Below are the code and all the weights of a small trained network. Each question names an input and a target symbol and asks about switching units off, where a switched-off unit gives its printed mean instead of its output.

import numpy as np


def w(rows, s, z=0):
    codes = np.array(rows[::2]) - 128.0
    scale = np.full(codes.shape[1], s)
    scale[-1] = z or s
    return codes * scale


def norm(h):
    return h / np.sqrt((h * h).mean(-1, keepdims=True) + 1e-5)


def f(y):
    return y / 2 * (1 + np.tanh(0.7978845608 * (y + 0.044715 * y**3)))


def softmax(a):
    e = np.exp(a - a.max(-1, keepdims=True))
    return e / e.sum(-1, keepdims=True)


def log_softmax(a):
    a = a - a.max(-1, keepdims=True)
    return a - np.log(np.exp(a).sum(-1, keepdims=True))


def net(x, mask):
    ids = ['αβγδζηλμξπστφψω'.index(c) for c in x.split()]
    T = len(ids)
    res = E[ids] + P[:T]
    u = 0
    for l in range(2):
        q, k, v = (norm(res) @ M[l].T for M in (Q, K, V))
        z = softmax(np.where(np.tri(T) > 0, q @ k.T / 3**0.5, -1e9)) @ v
        res = res + np.where(mask[u], z, O[l][:, -1]) @ O[l][:, :-1]
        u += 1
        y = f(norm(res) @ A[l][:, :-1].T + A[l][:, -1])
        res = res + np.where(mask[u : u + 4], y, B[l][:, -1]) @ B[l][:, :-1]
        u += 4
    return log_softmax(norm(res)[-1] @ U[:, :-1].T + U[:, -1])


Q, K, V, O, A, B = {}, {}, {}, {}, {}, {}
E = w([
[139,232,109],'α',
[162,155,188],'β',
[175,139,49],'γ',
[174,100,140],'δ',
[169,74,226],'ζ',
[66,167,203],'η',
[164,66,120],'λ',
[161,110,156],'μ',
[32,163,28],'ξ',
[93,138,153],'π',
[66,110,179],'σ',
[29,112,105],'τ',
[125,175,9],'φ',
[88,240,99],'ψ',
[140,104,190],'ω',
],0.014)
P = w([
[136,102,169],'0',
[89,225,164],'1',
[91,192,170],'2',
[112,250,61],'3',
[145,234,157],'4',
[118,191,177],'5',
],0.012)
Q[0] = w([
[255,66,196],'L0H1',
[163,197,87],'L0H1',
[125,107,228],'L0H1',
],0.016)
K[0] = w([
[2,220,81],'L0H1',
[51,139,197],'L0H1',
[181,27,7],'L0H1',
],0.015)
V[0] = w([
[70,37,60],'L0H1',
[203,163,74],'L0H1',
[80,249,123],'L0H1',
],0.019)
O[0] = w([
[146,29,121,2],'L0H1',
[132,133,13,6],'L0H1',
[2,176,153,204],'L0H1',
],0.021,0.0075)
A[0] = w([
[157,26,34,8],'L0N1',
[206,239,125,114],'L0N2',
[255,102,89,31],'L0N3',
[98,139,26,88],'L0N4',
],0.018,0.0015)
B[0] = w([
[215,201,44,149],'L0N1',
[58,158,135,253],'L0N2',
[3,127,124,213],'L0N3',
[163,176,245,164],'L0N4',
],0.022,0.0076)
Q[1] = w([
[224,29,163],'L1H1',
[23,242,135],'L1H1',
[91,247,254],'L1H1',
],0.019)
K[1] = w([
[25,119,155],'L1H1',
[187,87,107],'L1H1',
[132,6,87],'L1H1',
],0.022)
V[1] = w([
[42,161,166],'L1H1',
[253,254,198],'L1H1',
[183,40,222],'L1H1',
],0.032)
O[1] = w([
[81,216,199,254],'L1H1',
[244,32,251,183],'L1H1',
[33,21,141,157],'L1H1',
],0.031,0.019)
A[1] = w([
[102,5,135,18],'L1N1',
[127,21,1,81],'L1N2',
[135,97,91,5],'L1N3',
[159,68,60,2],'L1N4',
],0.037,0.0027)
B[1] = w([
[123,118,5,247],'L1N1',
[231,255,197,153],'L1N2',
[119,174,163,127],'L1N3',
[116,217,150,135],'L1N4',
],0.042,0.015)
U = w([
[104,189,82,103],'α',
[208,139,103,121],'β',
[196,154,86,148],'γ',
[150,170,24,108],'δ',
[46,136,160,41],'ζ',
[116,128,214,127],'η',
[138,184,137,97],'λ',
[93,166,81,130],'μ',
[64,130,60,89],'ξ',
[122,114,163,156],'π',
[119,62,152,253],'σ',
[117,56,57,198],'τ',
[218,83,165,159],'φ',
[56,154,144,86],'ψ',
[75,122,251,26],'ω',
],0.013,0.0057)

Each question gives the input, a string of symbols that net reads in full, and the target symbol t.
The units are the heads (3 rows each of Q, K, V and O) and the neurons (one row each of A and B). Each row of codes is followed by its name. A weight is (code - 128) times the scale printed after its matrix; where a second scale follows, it is the last column's (O, A, B and U).
mask holds one flag per unit, layer by layer, with each layer's heads first. A switched-off unit (its flag False) gives its mean, the last column of its rows in O or B, instead of its output. The means were averaged over made-up inputs and are rounded, as every weight is.
A unit's drop is (log p(t) with every unit on - log p(t) with that unit switched off) / (log p(t) with every unit on - log p(t) with every unit switched off).
The circuit of an input: a set's keep is (log p(t) with only the set's units on - log p(t) with every unit switched off) / (log p(t) with every unit on - log p(t) with every unit switched off). Starting from all 10 units, units are removed one at a time, each time the one whose removal leaves the highest keep (on an exact tie, the one counted first), for as long as the keep stays at least 0.8.
circuit, biggest first: the units of the circuit, biggest drop first
k most important neurons: the k neurons with the biggest drops, biggest first
top k neurons in layer l: the k neurons of layer l with the biggest drops, biggest first
drop of u: that unit's drop, to one decimal
input π ψ σ σ π α, target σ: top 2 neurons in layer 0 => [L0N3 L0N2]
input φ ξ τ, target φ: top neuron in layer 0 => [L0N4]
input φ β η ω, target φ: circuit, biggest first => [L1H1 L0H1 L0N4 L0N1]
input τ σ σ, target τ: 2 most important neurons => [L1N1 L0N3]
input σ π β φ, target τ: 3 most important neurons => [L1N1 L0N3 L0N2]
input φ η α, target φ: circuit, biggest first => [L1H1 L0H1 L0N4 L0N1]
input π ζ η τ π σ, target σ: 3 most important neurons => [L0N3 L0N2 L1N1]
input π ψ δ σ μ μ, target σ: circuit, biggest first => [L0H1 L1H1 L0N3 L0N2]
input σ γ τ, target τ: circuit, biggest first => [L0H1 L1H1 L1N1]
input σ π ζ, target τ: circuit, biggest first => [L0H1 L1H1 L1N1 L0N2]
input η η σ τ, target ω: 2 most important neurons => [L0N3 L0N2]
input σ φ τ η η η, target τ: circuit, biggest first => [L0H1 L1H1 L1N1 L0N2]
input σ ψ β ω δ ψ, target τ: 2 most important neurons => [L1N1 L0N3]
input π λ π σ η, target σ: drop of L0H1 => 0.9
input σ γ ξ, target τ: drop of L1H1 => 1.1
input φ ψ ψ, target φ: drop of L1H1 => 1.0
